Here is a tiny trained network, its code and every weight. The questions are about switching its units off for an input and a class, where a switched-off unit gives its printed mean instead of its output.

import numpy as np


def w(rows, s, z=0):
    codes = np.array(rows[::2]) - 128.0
    scale = np.full(codes.shape[1], s)
    scale[-1] = z or s
    return codes * scale


def norm(h):
    return h / np.sqrt((h * h).mean(-1, keepdims=True) + 1e-5)


def f(y):
    return y / 2 * (1 + np.tanh(0.7978845608 * (y + 0.044715 * y**3)))


def log_softmax(a):
    a = a - a.max(-1, keepdims=True)
    return a - np.log(np.exp(a).sum(-1, keepdims=True))


def net(x, mask):
    res = np.array(x, float).reshape(1, 2) / 4 @ E
    u = 0
    for l in range(3):
        y = f(norm(res) @ A[l][:, :-1].T + A[l][:, -1])
        res = res + np.where(mask[u : u + 4], y, B[l][:, -1]) @ B[l][:, :-1]
        u += 4
    return log_softmax(norm(res)[-1] @ U[:, :-1].T + U[:, -1])


A, B = {}, {}
E = w([
[164,31,213],'x0',
[169,51,3],'x1',
],0.0032)
A[0] = w([
[154,163,145,70],'L0N1',
[128,136,253,48],'L0N2',
[188,157,89,8],'L0N3',
[103,201,167,32],'L0N4',
],0.015,0.0017)
B[0] = w([
[165,173,80,133],'L0N1',
[223,2,169,255],'L0N2',
[91,149,106,151],'L0N3',
[128,203,145,207],'L0N4',
],0.0091,0.0067)
A[1] = w([
[143,176,177,6],'L1N1',
[228,208,175,120],'L1N2',
[208,254,175,63],'L1N3',
[72,169,42,58],'L1N4',
],0.0086,0.0023)
B[1] = w([
[113,202,113,113],'L1N1',
[36,89,37,239],'L1N2',
[2,176,77,231],'L1N3',
[250,129,42,252],'L1N4',
],0.0081,0.0025)
A[2] = w([
[230,10,172,201],'L2N1',
[167,143,97,243],'L2N2',
[109,207,135,154],'L2N3',
[133,104,55,6],'L2N4',
],0.011,0.002)
B[2] = w([
[50,219,123,250],'L2N1',
[148,1,131,155],'L2N2',
[54,142,223,134],'L2N3',
[157,162,210,144],'L2N4',
],0.0086,0.014)
U = w([
[3,220,131,255],'0',
[124,104,241,106],'1',
[181,115,92,7],'2',
],0.019,0.0011)

Each question gives the input, the list of numbers given to net, and the class t.
The units are the neurons (one row each of A and B). Each row of codes is followed by its name. A weight is (code - 128) times the scale printed after its matrix; where a second scale follows, it is the last column's (A, B and U).
mask holds one flag per neuron, layer by layer. A switched-off neuron (its flag False) gives its mean, the last column of its row in B, instead of its output. The means were averaged over made-up inputs and are rounded, as every weight is.
A unit's drop is (log p(t) with every unit on - log p(t) with that unit switched off) / (log p(t) with every unit on - log p(t) with every unit switched off).
The circuit of an input: a set's keep is (log p(t) with only the set's units on - log p(t) with every unit switched off) / (log p(t) with every unit on - log p(t) with every unit switched off). Starting from all 12 units, units are removed one at a time, each time the one whose removal leaves the highest keep (on an exact tie, the one counted first), for as long as the keep stays at least 0.8.
circuit, biggest first: the units of the circuit, biggest drop first
top k neurons: the k neurons with the biggest drops, biggest first
drop of u: that unit's drop, to one decimal
input [-1,7], class 2: circuit, biggest first -> [L0N2, L2N1]
input [4,-2], class 1: circuit, biggest first -> [L0N2]
input [-4,1], class 2: top 3 neurons -> [L0N2, L1N4, L2N1]
input [1,-5], class 1: top 2 neurons -> [L0N2, L1N3]
input [0,4], class 2: top 4 neurons -> [L0N2, L0N3, L1N4, L2N1]
input [1,0], class 1: top 3 neurons -> [L0N2, L1N3, L0N4]
input [1,-7], class 1: top 3 neurons -> [L0N2, L1N3, L0N3]
input [-8,8], class 2: top 2 neurons -> [L0N2, L2N1]
input [-7,5], class 2: drop of L0N2 -> 1.6
input [4,-1], class 1: drop of L1N4 -> 0.0
input [0,1], class 2: drop of L2N1 -> 0.1
input [2,0], class 1: drop of L0N2 -> 1.0
